Known rows, with every step that occurs
masatof-kilubob-sisuk-vibom-metun-fufat: 90, 10, -284, 143, 92, -41, -251, -102, 50, -282, 129, -163, 66, -192, 342, 298, -176, -205, -127, 307, -110, -203, 24, -213, -46, 49, 447, 350, -78, -8, 181, 97, -557, -287, -259, 159, -171, -157, 366, -243, 169, 17, 370, -178, -54, -179, -144, 172, -13, -83, -24, 119
zupo-zabibi-gako-sisuk-vibom: 163, -213, -19, -50, -179, -32, -234, 86, 55, 28, 64, -115, 123, -96, 211, 347, -38, -151, -233, 144, -154, -425, 171, -285, -123, 186, 239, 120, 114, -341, 127, -33, -249, -258, 52, -148, -145, -197, 239, -58, -129, -294, -366, -406, -129, -244, -150, 271, 74, -164, -154, 63
zupo-masatof-metun-sisuk-vibom-gako-zabibi: -179, -248, -366, 444, 136, -47, -297, 57, -117, -206, 62, -225, 91, -247, -77, 354, -151, 222, -207, 297, -40, -342, 117, 370, -74, 447, 142, 267, 245, -258, -79, 10, -350, 10, -22, -64, -183, -490, 201, -83, 136, -28, -263, -130, 318, -262, -551, -63, -267, 41, -214, -20
metun-sisuk-vibom-kilubob-gako-zabibi-zupo: 198, -315, -49, 400, 143, 158, -326, -42, -182, -279, -352, -255, -62, -233, 63, 136, -293, -228, -214, 418, 66, -273, 104, 84, -133, 104, 62, 231, 269, -206, -77, 159, -428, -381, 58, -81, -129, -196, 129, -75, -5, -116, -289, -268, 133, -58, -104, 233, 123, 64, -202, -8
sisuk-vibom-gako-zabibi: -20, -225, -140, 382, -72, -92, -423, 89, -162, -116, 60, -141, 70, -208, 26, 226, 35, 46, -79, 213, -46, -300, 138, 334, 110, 217, 101, 147, 177, -219, 56, 98, -571, -67, 143, -243, -166, -316, 197, -25, 169, -135, -112, -120, 279, -269, -246, 31, -158, 192, -155, 50
masatof-fufat-metun-sisuk-vibom-kilubob-gako-zabibi-zupo: 230, -46, -494, 400, 294, 315, -661, -169, -250, -334, -349, -337, -162, -342, -66, 4, -276, -303, -223, 470, 24, -388, 73, 145, -270, 169, 143, 293, 355, -69, -99, 231, -522, -440, 51, -36, -124, -184, 7, -180, 16, 43, -180, -353, 158, -120, -139, 165, -43, 144, -195, -22
masatof-sisuk-vibom-kilubob-metun-fufat-zabibi: 146, 193, -315, 199, 203, 80, -98, 166, -87, -234, 164, -392, -15, -221, 120, 226, -200, -93, -403, 66, -72, -362, 26, -183, -44, 287, 443, 211, 68, -21, -74, 263, -595, -333, -132, 155, -289, 8, 205, -298, 67, 10, -56, -312, -146, -332, -476, 39, -126, 179, -119, 176
kilubob-metun-fufat-masatof: -47, 133, -348, -21, 169, 189, -188, -234, -347, 56, 161, -406, 60, 2, 0, 81, -148, 108, -276, 57, 92, 21, -181, -232, 32, -112, 178, 67, 235, 126, -39, -29, -73, -232, -167, 282, -158, -198, -33, -261, 95, 59, 198, 13, -67, -109, -380, -75, 100, 47, -67, 12
zupo-metun-fufat-zabibi: 5, -13, -343, 110, 122, -103, -182, 78, 125, -81, 166, -297, 57, -8, 61, 76, -185, 112, -102, -87, 79, -79, -154, -145, 50, 262, 224, 23, 30, 86, -32, -18, -130, -101, -203, 178, -167, 27, -9, -146, 14, 135, 82, -126, -138, -306, -239, -204, -161, 255, -86, 154
kilubob-vibom-zupo-masatof: -73, -150, -63, 251, -36, -5, 44, 162, -273, -254, 46, -144, -146, 74, -249, -265, 47, 86, -120, 163, 268, -122, -113, 128, -24, -137, 64, 141, 182, -11, 12, -39, -36, -191, -20, 94, -69, -121, 60, 104, 163, 73, 128, -30, 231, -108, -73, -36, 232, -62, -75, 254
sisuk-vibom-gako-zabibi-zupo: 55, -274, -63, 449, -4, 43, -509, -18, -67, -206, -198, 30, 69, -270, 11, 155, -50, -237, -156, 380, 77, -218, 26, 274, -18, 2, -47, 130, 285, -118, -41, 244, -486, -210, 140, -221, -65, -228, 176, -36, 75, -151, -194, -71, 310, -105, -79, 169, 142, 219, -294, 25
fufat-masatof-sisuk-vibom-zupo-metun: -162, -42, -229, 311, -51, -176, -209, 35, -183, -280, 83, -166, -202, -136, -113, 220, -70, 206, -247, 359, 150, -342, -156, 53, -83, -88, 311, 198, 191, 67, 160, 57, -451, -55, 50, 210, 23, -376, 65, -107, 203, -35, 24, -17, 209, -258, -186, 18, 51, 177, -172, 116
gako-vibom-metun-fufat: -149, 6, -205, 108, -58, -2, -287, -143, -73, -147, 335, -169, 91, -48, -123, 398, -133, -119, -25, 136, 100, -128, -146, -166, 61, 154, 253, 115, -184, -96, -27, 48, -453, -83, -206, 142, -156, -63, 167, -111, 260, -16, 499, -74, -28, -204, -168, 62, -97, 237, -174, 227
zupo-vibom-kilubob-metun-fufat-masatof: 35, 49, -228, 92, 137, 168, -66, -115, -382, -62, 218, -518, -29, 63, 21, 182, -122, 71, -174, 11, 61, -162, -242, 51, 233, 21, 239, 157, -6, 4, 34, 55, -173, -182, -131, 365, -318, -215, 100, -175, 156, 74, 88, 53, -110, -213, -441, -23, 36, 138, -138, 110
gako-zabibi-zupo-masatof-metun-sisuk-vibom-kilubob: 16, -269, -268, 299, 299, 105, -154, -53, -76, -281, -245, -242, -77, -186, -38, 312, -248, -71, -220, 417, -10, -411, 11, 365, -76, 318, 107, 315, -16, -158, -199, 209, -413, -66, -35, 23, -135, -332, 143, -64, -5, -34, -290, -21, 147, -141, -405, 32, -126, 69, -152, -39
sisuk-vibom-zupo-metun-fufat-masatof: -124, -47, -289, 222, 3, -33, -288, -156, -161, -66, 197, -405, -58, -35, 56, 163, -107, 215, -254, 353, 240, -190, -295, -101, 103, -73, 251, 227, 123, 174, 61, 10, -418, -131, -95, 316, -77, -346, 114, -239, 242, -6, 285, 134, 122, -334, -238, -94, 54, 255, -143, 88
metun-fufat-zabibi-gako-vibom-sisuk: -42, -150, -159, 157, -176, -183, -37, -122, 144, -17, 222, -391, 67, -155, 362, 315, -85, -142, -78, 0, 47, -90, -109, -205, -171, 284, 370, 80, 52, -295, -86, 133, -383, -268, -97, -1, -288, 77, 146, -302, -113, -154, -173, -255, -138, -469, -402, 142, -82, 193, -279, 271
gako-sisuk-vibom-metun-fufat-zupo: 27, -159, -130, 203, 10, 28, -301, -144, 7, -141, 110, -243, 19, -166, 2, 384, -83, -282, -224, 357, 165, -265, -176, -310, -168, 98, 234, 165, 239, -54, 114, 173, -571, -391, -290, 273, -299, -79, 218, -281, 306, -62, 154, -75, 35, -351, -200, 80, -36, 154, -161, 145
kilubob-metun-sisuk-vibom-gako-zabibi-zupo-masatof: -91, -332, -333, 421, 232, 114, -373, -34, -345, -385, -84, -205, 35, -222, -179, 330, -297, -41, -379, 361, 139, -321, 34, 322, -52, 59, -33, 209, 468, -203, -128, 36, -194, -287, 37, -45, -137, -426, 137, -82, 67, -2, -348, -169, 409, -25, -500, 52, 310, -23, -353, 80
sisuk-vibom-metun-fufat-masatof-kilubob-gako-zabibi-zupo: 256, -151, -366, 373, 181, 175, -674, -178, -323, -283, -220, -163, -14, -317, 171, -24, -232, -201, -180, 460, 45, -248, -18, -51, -89, -166, 185, 346, 255, 70, 60, 110, -641, -448, -177, 55, -153, -360, 132, -185, 54, -52, 81, -221, 103, -70, -138, 270, 108, 79, -162, -14
masatof-sisuk-vibom-metun: -73, 13, -127, 158, 80, -63, -157, 137, -45, -364, 98, 76, -106, -289, -6, 373, -8, -45, -186, 268, -64, -357, 91, -38, -185, 104, 337, 282, 25, -114, 143, 114, -652, -45, -19, -35, -93, -242, 201, -112, 185, -186, 71, -94, 206, -67, -107, 177, -42, -27, -190, 7
zabibi-sisuk-vibom-kilubob-metun: -13, -20, -106, 85, 48, -39, -178, -42, -406, -229, -47, -231, -71, -88, -95, 309, -169, -192, -111, 267, -84, -339, 77, 208, 30, 108, 297, 197, -77, -49, -204, 144, -647, -193, 121, -33, -172, -261, 49, -29, -25, -26, 111, -193, 97, -86, -252, 165, 79, -48, -48, 82
fufat-zabibi-zupo-masatof-kilubob-vibom: 258, -118, -276, 132, 157, 109, -102, 234, -41, -234, -191, 13, -74, -126, 57, -477, -37, -221, -135, 80, 12, -107, 64, 26, -57, -191, 127, 58, -49, 26, 139, 126, -51, -293, -191, -87, -66, 71, 75, 156, -85, 153, -241, -226, -37, -60, 88, 218, 51, -5, -52, 213
vibom-zupo-zabibi-metun-fufat-masatof-sisuk: -7, -20, -531, 194, 170, 109, -42, -81, -29, -225, 119, -96, -65, -141, 90, 192, -245, -9, -424, 96, -2, -133, -342, -80, -162, -77, 364, 179, 311, -11, -38, 107, -216, -256, -56, 488, -152, -180, 60, -442, -139, 41, -10, -180, -149, -292, -487, 150, 102, 114, -206, 176
metun-sisuk-vibom-kilubob-gako-zabibi-zupo-masatof-fufat: 135, -154, -402, 351, 373, 282, -455, -48, -213, -416, -191, -348, -160, -272, -58, -1, -310, -197, -228, 425, 32, -574, 195, 170, -156, 67, 73, 262, 322, -153, 73, 159, -263, -343, 23, 0, -106, -245, 186, -75, -95, -23, -265, -261, 244, 14, -410, 110, 57, -4, -68, -65
zupo-zabibi-metun-fufat-masatof-sisuk-vibom-kilubob: 115, -79, -433, 88, 307, 149, -134, 2, -5, -237, 102, -262, -101, -182, 201, 367, -242, -152, -380, 193, -182, -428, -124, 102, 47, 164, 480, 265, -115, -131, -19, 256, -740, -182, 45, 222, -247, -264, 182, -304, -140, -122, -139, -168, -119, -303, -397, 223, -107, 150, -123, 63
kilubob-metun-fufat-masatof-sisuk-vibom-zupo-zabibi-gako: 18, 35, -303, 248, -120, 136, -122, 33, -188, -273, 134, -321, 56, -196, 153, 126, -159, -37, -529, 197, -39, -313, -51, -306, -181, 18, 380, 314, 472, -119, -47, -9, -423, -476, 37, 242, -220, -305, 192, -460, -124, -61, -80, -456, -114, -261, -522, 276, 246, 33, -223, 80
masatof-vibom-gako-zabibi-zupo-metun: -126, -265, -255, 486, -71, -118, -471, -83, -46, -431, -127, 181, 6, -212, -272, 119, -265, -59, 37, 273, 129, -99, -110, 414, -62, 131, 37, 2, 204, -135, -22, 220, -273, 25, 108, -6, 70, -389, 5, 110, 55, 100, -82, -180, 294, -69, -58, 133, 66, 309, -296, 111
gako-sisuk-vibom-metun-fufat: 27, -103, -161, 68, 26, -33, -367, -131, 2, -125, 272, -150, 66, -134, 86, 575, -118, -111, -178, 296, 27, -325, -84, -282, -53, 183, 334, 259, 17, -114, 74, 80, -541, -196, -246, 160, -205, -178, 341, -206, 262, -198, 312, -90, 51, -232, -251, 24, 13, 1, -225, 115
zabibi-metun-fufat-zupo: -111, 75, -162, 227, 246, 248, -157, -204, 53, -40, 12, -108, 29, -45, 29, 71, -172, -304, -231, 212, 89, 43, -276, -81, -70, 91, 17, 0, 70, 154, -193, 188, -269, -274, -138, 352, -129, 58, -92, -246, 35, 139, 140, -138, -40, -178, -67, 95, 91, 106, -105, 26
vibom-kilubob-gako-sisuk: 280, -235, 134, 21, -52, -133, -227, -64, -247, -71, -46, -153, -113, -49, -142, 178, -118, -161, 190, 80, -46, -175, 46, -137, -139, 89, 266, 86, 272, -276, 54, -1, -127, -342, -66, 66, -212, -30, 63, 33, -78, -156, -149, -295, -37, -48, -115, 42, -51, -128, 28, 133
kilubob-sisuk-vibom-metun-fufat: -49, -10, -188, 155, 118, -11, -240, -63, -2, -241, 165, -300, 83, -127, 220, 384, -151, -127, -225, 314, 63, -185, -33, -311, -105, 132, 423, 319, 92, -48, 109, 66, -525, -310, -172, 133, -222, -187, 302, -237, 256, -109, 391, -85, 46, -224, -151, 84, 107, -98, -124, 108
zupo-metun-sisuk-vibom-kilubob-gako: 27, -181, 32, 251, 96, -71, -198, 58, -160, -310, -41, -369, -124, -105, -76, 202, -306, 34, -20, 305, 7, -279, 137, 50, -28, 281, 284, 239, 38, -180, 5, -59, -479, -185, 37, 21, -124, -271, 109, 19, 64, -40, -63, -299, 185, -22, -3, 61, -85, 5, -66, -10
masatof-metun-sisuk-vibom-kilubob: -25, -45, -85, 131, 127, 22, 39, -16, 91, -112, -80, -209, -29, -165, 59, 320, -144, -24, -113, 336, -123, -241, 57, 140, -72, 390, 248, 274, -240, -159, -128, 186, -459, 47, -34, 38, -111, -170, 222, -116, 65, -42, -58, -18, 54, -166, -167, 46, -330, 82, -67, -58
kilubob-metun-fufat-zupo-masatof: -91, 32, -231, 201, 241, 210, -41, -99, -249, -211, 111, -362, -1, 53, -231, -45, -205, -68, -287, 65, 236, -115, -162, -36, -25, -17, -54, 25, 344, 185, -128, -12, -14, -342, -226, 379, -187, -113, -75, -157, 119, 253, 8, -102, 37, -42, -412, -104, 208, 8, 3, 69
gako-zabibi-sisuk-vibom-metun-fufat-masatof: -66, -269, -533, 121, 126, -26, -374, -191, -309, -109, 126, -374, -58, -249, 233, 377, -91, 90, -238, 327, 49, -286, -137, -77, -7, 44, 454, 356, 208, -38, 42, 21, -732, -204, -129, 129, -333, -463, 96, -348, 77, -162, 187, 103, 58, -446, -566, 128, -106, 97, -156, 4
vibom-gako-zabibi-zupo-metun-fufat: -72, -291, -259, 460, 71, -35, -582, -202, 45, -328, 51, -131, 95, -108, -121, 323, -296, -136, -77, 212, 107, -124, -198, 208, 80, 146, 59, 43, 280, 15, -112, 116, -349, -164, -103, 176, -84, -209, 106, -144, 84, 73, 145, -144, 147, -77, -295, -107, 121, 391, -310, 49

Rows
-95, -27, -246, 178, -133, -136, -156, -157, -120, -78, 221, -484, 120, -106, 187, 375, -179, -153, -167, 0, 44, -131, -93, -184, -189, 281, 374, 54, 111, -266, -179, 103, -397, -360, -97, 25, -307, -6, 83, -279, -52, -72, -56, -413, -106, -397, -475, 105, 42, 118, -317, 324 => kilubob-metun-fufat-zabibi-gako-vibom-sisuk
77, -92, -212, 226, -167, 88, 0, 68, 71, -215, 137, -230, 0, -248, 333, 66, -63, -26, -440, 195, -41, -279, -67, -324, -160, 18, 371, 343, 410, -146, 48, 19, -410, -387, 36, 208, -201, -221, 261, -485, -181, -141, -202, -293, -151, -340, -442, 309, 113, 103, -181, 32 => metun-fufat-masatof-sisuk-vibom-zupo-zabibi-gako
-180, 95, -230, 370, 85, 27, -85, -105, 33, -198, 142, -158, 32, -109, 42, 167, -218, 39, -307, 445, 154, -276, -157, -29, -169, 213, 236, 363, 56, 270, -337, 102, -395, -114, -192, 393, -53, -330, 205, -218, 72, 43, 268, -41, 68, -238, -464, 50, 84, -90, -130, 18 => zabibi-sisuk-vibom-zupo-masatof-metun-fufat
-179, -404, -342, 468, -31, -88, -225, -128, 100, -438, -94, 83, 15, -303, -131, 337, -411, 28, -114, 315, 97, -23, -97, 280, -157, 241, 109, 69, 293, -334, 7, 155, -84, 9, 19, 106, 23, -347, 131, -93, 37, 136, -251, -190, 253, -142, -239, 171, -16, 276, -397, 110 => masatof-vibom-gako-zabibi-zupo-metun-sisuk
10, -289, -557, -1, 81, -29, -212, -95, -101, -169, 122, -339, 34, -171, 216, 286, -182, 19, -278, 210, 72, -230, -192, -145, -40, -20, 465, 325, 163, -41, 48, -49, -595, -232, -115, 194, -347, -425, 163, -381, -59, -90, 166, 74, -37, -382, -439, 185, -46, 110, -146, 82 => zupo-zabibi-sisuk-vibom-metun-fufat-masatof
19, -9, -720, 250, 384, 330, -477, -133, -119, -237, -107, -308, -120, -291, 4, 167, -217, -57, -465, 420, 70, -477, 40, 144, -205, 159, 60, 274, 246, -3, -21, 122, -258, -207, -21, 4, -32, -287, 44, -194, 102, 73, -310, -138, 199, -213, -348, 65, 6, 27, -247, -29 => gako-zabibi-zupo-masatof-fufat-metun-sisuk-vibom
-91, -108, -261, 314, 239, 150, 35, 132, -33, -526, 167, -193, -183, -204, -186, 42, -101, -152, -379, 146, 146, -255, -67, -186, -277, 26, 342, 148, 392, -31, 172, 135, -391, -364, -308, 337, -260, -81, 117, -183, 220, 74, -42, -192, 51, -134, -375, 127, 51, 48, -158, 100 => kilubob-vibom-metun-fufat-zupo-masatof-sisuk
129, 44, -351, -1, 169, 38, -451, 58, -471, -204, 85, -383, -99, -206, -116, 197, -66, -185, -111, 182, -186, -626, 180, -26, -95, 251, 375, 245, 219, -285, 6, 110, -375, -407, 29, -102, -317, -165, 85, -86, -189, -113, -229, -433, 84, -207, -562, 22, -58, -134, -15, 123 => zupo-masatof-fufat-zabibi-gako-sisuk-vibom-kilubob-metun
-122, -314, -389, 414, -23, -96, -490, -150, -188, -337, -135, 55, -46, -252, -224, 61, -212, 54, 2, 296, 169, -48, -194, 360, -59, -7, 117, 42, 330, -131, 64, 185, -261, -13, 100, 29, 2, -494, -65, 28, 28, 60, -164, -24, 300, -168, -149, 135, 9, 345, -281, 87 => fufat-masatof-vibom-gako-zabibi-zupo-metun
45, -244, -119, 202, -228, -180, -336, 55, -66, -101, 179, -281, -12, -96, 19, 181, -29, -97, -126, 159, 48, -202, -125, -460, -204, 250, 487, 129, 366, -280, 67, -5, -208, -476, -199, 129, -275, 44, 133, -151, 4, -112, 15, -493, -131, -484, -262, 38, 41, 58, -282, 321 => kilubob-vibom-zupo-metun-fufat-zabibi-gako-sisuk
-90, -42, -494, 393, -50, 62, -352, -158, -385, -188, 190, -206, 102, -255, -85, 93, -199, 176, -170, 148, 48, -39, -90, 177, 14, 165, 249, 129, 388, -201, -8, 176, -354, -141, -8, 146, -202, -467, 113, -205, 171, 97, 62, -180, 155, -326, -552, 100, -123, 238, -191, 146 => kilubob-metun-fufat-masatof-vibom-gako-zabibi
151, -401, -347, 370, 134, 10, -247, -46, 2, -358, -111, 78, -30, -364, 180, 154, -221, -129, -143, 339, -118, -291, 101, 408, 55, -48, 14, 278, 140, -174, 72, 98, -233, -156, -78, -27, -50, -277, 300, -121, -112, 88, -464, -129, 225, -42, -385, 214, -4, 71, -166, 41 => metun-sisuk-vibom-gako-zabibi-zupo-masatof-kilubob
-144, -223, -429, 371, 76, -29, -366, -42, -170, -26, -10, -303, 99, -318, 46, 329, -68, 237, -228, 348, -51, -206, 46, 216, -108, 330, 253, 257, 308, -262, 21, 61, -446, -31, -7, -66, -226, -494, 167, -209, 161, -93, -223, -28, 247, -400, -488, 9, -393, 173, -226, -50 => fufat-masatof-metun-sisuk-vibom-gako-zabibi
31, -199, -399, 476, 182, 67, -546, -16, -283, -377, -163, -603, -145, -188, -180, 107, -306, -96, -113, 359, 2, -560, 176, 196, -120, 321, 222, 134, 298, -197, 154, 95, -592, -333, -4, 61, -240, -291, 36, -66, 126, 116, -102, -453, 142, -260, -319, 14, -291, 256, 7, 6 => masatof-fufat-zupo-metun-sisuk-vibom-kilubob-gako-zabibi
-48, -236, -178, 418, 148, 67, -452, 1, -114, -283, -180, -306, 18, -155, -6, 319, -399, 12, -354, 446, 127, -361, 141, -30, -151, 193, 88, 145, 210, -115, 28, -24, -341, -230, -3, -34, 12, -379, 103, 28, 162, -62, -212, -372, 201, -74, -56, 148, 180, 4, -309, -28 => kilubob-gako-zabibi-zupo-metun-sisuk-vibom
-39, -458, -238, 404, 190, 64, -254, -1, -85, -320, -88, -111, -18, -272, -1, 269, -201, -29, -296, 361, 136, -284, 17, 302, -33, 61, -36, 238, 407, -229, -37, 66, -182, -199, 41, -71, -119, -345, 201, -102, 3, -83, -467, -9, 373, -98, -422, 90, 181, 48, -311, 27 => metun-sisuk-vibom-gako-zabibi-zupo-masatof
93, 110, -115, 258, 348, 213, -288, -41, -258, -223, 77, -283, -180, -275, 152, 153, -238, -122, -273, 377, -87, -287, -2, -152, -102, 130, 486, 342, 116, -25, -60, 185, -747, -375, 17, 209, -194, -269, 88, -220, -49, -209, -52, -312, 68, -107, -190, 282, 19, -94, -106, -76 => zabibi-metun-fufat-masatof-sisuk-vibom-kilubob-gako
-38, -262, -90, 162, 87, 53, -222, -89, -109, -235, 202, -242, -74, -209, 22, 302, -38, -190, -209, 336, 111, -351, -92, -280, -163, 148, 229, 305, 410, -144, 46, -5, -411, -440, -235, 210, -330, -217, 137, -264, 43, -140, -153, -141, 125, -250, -436, 114, 111, -106, -138, 17 => zabibi-gako-sisuk-vibom-metun-fufat-zupo-masatof
99, -97, -286, 465, 214, 194, -299, 10, -237, -420, 43, -232, -116, -283, 81, 210, -215, -36, -353, 186, 113, -300, -126, -179, -215, -29, 340, 270, 499, -71, 214, 103, -323, -397, -204, 361, -283, -309, 149, -242, 146, -107, -199, -212, -33, -158, -464, 276, 174, 50, -381, 24 => kilubob-gako-zabibi-zupo-vibom-metun-fufat-masatof-sisuk
-73, -258, -331, 375, 49, 17, -310, -120, -99, -273, -1, -310, -22, -241, 92, 305, -136, -238, -258, 382, 129, -313, -120, -37, -126, 167, 269, 242, 254, 19, -41, 170, -839, -357, -180, 200, -351, -239, 97, -330, 185, 21, 188, -99, 41, -449, -396, 186, -75, 216, -135, 70 => gako-zabibi-sisuk-vibom-metun-fufat-zupo
-33, -197, -82, 240, -242, -330, -377, 105, -139, -137, 68, -153, -71, -131, -16, 277, -6, 47, -50, 305, 70, -361, -87, -127, -125, 211, 332, 220, 225, -181, 32, -29, -363, -244, 37, -6, -128, -190, 67, -70, 6, -132, -82, -312, 124, -427, -148, 8, 23, 65, -213, 248 => fufat-zabibi-gako-sisuk-vibom-zupo-metun
-164, -196, -338, 496, 316, 159, -406, -54, -188, -242, 153, -260, -3, -174, -46, 197, -156, -113, -312, 341, 123, -322, -147, 306, 73, 223, 53, 199, 273, -14, -146, 136, -565, -290, -36, 173, -270, -341, 43, -180, 112, 39, -124, -142, 306, -314, -453, 30, 60, 98, -178, 64 => sisuk-vibom-gako-zabibi-metun-fufat-zupo-masatof
